Here is a tiny trained network, its code and every weight. The questions are about switching its units off for an input and a class, where a switched-off unit gives its printed mean instead of its output.

import numpy as np


def w(rows, s, z=0):
    codes = np.array(rows[::2]) - 128.0
    scale = np.full(codes.shape[1], s)
    scale[-1] = z or s
    return codes * scale


def norm(h):
    return h / np.sqrt((h * h).mean(-1, keepdims=True) + 1e-5)


def f(y):
    return y / 2 * (1 + np.tanh(0.7978845608 * (y + 0.044715 * y**3)))


def log_softmax(a):
    a = a - a.max(-1, keepdims=True)
    return a - np.log(np.exp(a).sum(-1, keepdims=True))


def net(x, mask):
    res = np.array(x, float).reshape(1, 4) / 4 @ E
    u = 0
    for l in range(3):
        y = f(norm(res) @ A[l][:, :-1].T + A[l][:, -1])
        res = res + np.where(mask[u : u + 9], y, B[l][:, -1]) @ B[l][:, :-1]
        u += 9
    return log_softmax(norm(res)[-1] @ U[:, :-1].T + U[:, -1])


A, B = {}, {}
E = w([
[45,103,138,50,171,96],'x0',
[144,139,59,131,158,116],'x1',
[95,252,164,131,155,90],'x2',
[93,111,118,201,119,65],'x3',
],0.0049)
A[0] = w([
[123,60,66,137,78,140,121],'L0N1',
[184,150,146,198,99,173,120],'L0N2',
[79,224,112,132,141,144,212],'L0N3',
[75,111,196,138,74,164,106],'L0N4',
[148,150,15,132,153,90,61],'L0N5',
[103,105,105,176,118,66,5],'L0N6',
[107,130,31,128,200,128,76],'L0N7',
[143,147,2,119,195,140,65],'L0N8',
[86,88,145,60,137,65,137],'L0N9',
],0.0073,0.0022)
B[0] = w([
[128,110,104,156,173,113,243],'L0N1',
[77,158,50,121,128,137,229],'L0N2',
[146,47,129,137,161,147,251],'L0N3',
[96,73,187,205,80,181,177],'L0N4',
[110,112,187,176,98,156,175],'L0N5',
[176,108,154,101,93,67,146],'L0N6',
[82,104,152,159,72,163,176],'L0N7',
[113,112,254,115,106,169,198],'L0N8',
[93,146,63,145,106,136,215],'L0N9',
],0.0076,0.003)
A[1] = w([
[174,120,139,151,76,136,7],'L1N1',
[98,48,99,173,127,208,218],'L1N2',
[148,149,126,65,113,166,205],'L1N3',
[106,150,172,143,70,133,167],'L1N4',
[126,190,176,135,174,87,72],'L1N5',
[125,108,178,174,181,104,171],'L1N6',
[168,138,143,113,101,2,186],'L1N7',
[112,120,102,173,102,93,113],'L1N8',
[130,215,159,146,160,127,10],'L1N9',
],0.0089,0.0012)
B[1] = w([
[50,138,144,166,184,165,137],'L1N1',
[137,145,159,125,212,76,254],'L1N2',
[153,123,193,121,66,68,148],'L1N3',
[103,60,214,154,196,136,150],'L1N4',
[188,2,81,144,206,142,135],'L1N5',
[160,96,119,124,139,114,161],'L1N6',
[112,104,86,177,24,51,132],'L1N7',
[179,160,187,62,56,127,161],'L1N8',
[169,56,64,122,197,143,135],'L1N9',
],0.006,0.008)
A[2] = w([
[169,97,100,82,155,183,126],'L2N1',
[78,58,137,113,142,91,214],'L2N2',
[164,103,178,3,148,117,236],'L2N3',
[128,201,57,96,116,67,4],'L2N4',
[207,240,103,166,150,205,162],'L2N5',
[184,130,135,197,88,146,122],'L2N6',
[75,81,109,44,92,107,20],'L2N7',
[232,203,193,36,74,156,76],'L2N8',
[174,162,81,193,104,181,61],'L2N9',
],0.0073,0.0019)
B[2] = w([
[165,54,88,177,75,82,165],'L2N1',
[185,206,81,102,109,214,252],'L2N2',
[109,135,114,187,106,68,243],'L2N3',
[151,178,231,136,229,106,120],'L2N4',
[62,159,151,97,128,110,194],'L2N5',
[2,125,124,51,100,182,160],'L2N6',
[45,159,123,169,142,219,145],'L2N7',
[113,88,113,219,30,81,167],'L2N8',
[42,136,48,85,170,187,145],'L2N9',
],0.0058,0.0043)
U = w([
[2,203,55,87,168,180,187],'0',
[230,50,32,136,228,99,176],'1',
[97,109,246,156,176,174,181],'2',
[118,104,121,160,15,53,206],'3',
[157,174,172,104,171,77,121],'4',
[216,186,113,71,109,152,3],'5',
[188,145,123,27,82,160,4],'6',
[205,156,125,38,107,161,20],'7',
],0.011,0.0049)

Each question gives the input, the list of numbers given to net, and the class t.
The units are the neurons (one row each of A and B). Each row of codes is followed by its name. A weight is (code - 128) times the scale printed after its matrix; where a second scale follows, it is the last column's (A, B and U).
mask holds one flag per neuron, layer by layer. A switched-off neuron (its flag False) gives its mean, the last column of its row in B, instead of its output. The means were averaged over made-up inputs and are rounded, as every weight is.
A unit's drop is (log p(t) with every unit on - log p(t) with that unit switched off) / (log p(t) with every unit on - log p(t) with every unit switched off).
The circuit of an input: a set's keep is (log p(t) with only the set's units on - log p(t) with every unit switched off) / (log p(t) with every unit on - log p(t) with every unit switched off). Starting from the 12 units with the biggest drops (on a tie, the unit counted first), units are removed one at a time, each time the one whose removal leaves the highest keep (on an exact tie, the one counted first), for as long as the keep stays at least 0.8.
circuit, biggest first: the units of the circuit, biggest drop first
k most important neurons: the k neurons with the biggest drops, biggest first
k most important neurons of layer l: the k neurons of layer l with the biggest drops, biggest first
drop of u: that unit's drop, to one decimal
input [-5,-5,0,-8], class 3: circuit, biggest first => (L2N8)
input [2,8,-5,-8], class 2: 2 most important neurons of layer 1 => (L1N8; L1N2)
input [6,4,2,7], class 3: circuit, biggest first => (L0N6; L1N7)
input [3,-2,-1,-3], class 4: 4 most important neurons of layer 0 => (L0N9; L0N7; L0N2; L0N6)
input [-2,-5,-5,-8], class 3: circuit, biggest first => (L0N3; L2N8)
input [-5,8,6,1], class 2: circuit, biggest first => (L0N5; L0N8)
input [2,7,-6,4], class 2: circuit, biggest first => (L0N8; L0N5)
input [6,-5,0,6], class 0: 2 most important neurons => (L0N9; L2N7)
input [6,-6,-7,-4], class 1: circuit, biggest first => (L0N8; L2N6)
input [-6,-4,8,0], class 1: circuit, biggest first => (L1N9; L1N5)
input [-5,3,0,-5], class 0: 2 most important neurons => (L1N8; L0N2)
input [2,8,7,-4], class 2: 3 most important neurons of layer 0 => (L0N8; L0N7; L0N5)
input [2,0,-5,-6], class 3: 3 most important neurons => (L0N3; L1N3; L2N3)
input [5,-2,-1,-3], class 0: circuit, biggest first => (L0N9)
input [2,-8,-8,2], class 1: 2 most important neurons => (L0N8; L0N1)
input [5,-4,-2,-3], class 0: 2 most important neurons of layer 0 => (L0N9; L0N8)
input [-8,1,5,7], class 0: 2 most important neurons of layer 2 => (L2N9; L2N6)
input [-2,8,8,5], class 1: 3 most important neurons => (L1N5; L0N4; L1N9)
input [-5,7,-3,5], class 2: 2 most important neurons => (L0N8; L0N5)
input [8,-2,-7,1], class 0: 2 most important neurons of layer 2 => (L2N7; L2N2)
input [8,1,-3,7], class 0: circuit, biggest first => (L2N2)
input [-7,-6,-2,-3], class 0: 2 most important neurons => (L0N2; L0N8)
input [-7,2,5,-8], class 3: 4 most important neurons of layer 2 => (L2N8; L2N1; L2N2; L2N7)
input [-6,-6,5,-8], class 3: 2 most important neurons => (L1N3; L2N8)
input [5,0,7,-1], class 1: 2 most important neurons => (L1N5; L0N2)
input [5,0,-1,-7], class 3: drop of L2N8 => 0.2
input [-5,3,8,-2], class 1: most important neuron => (L1N9)
input [3,-5,4,-6], class 3: drop of L0N7 => 0.2
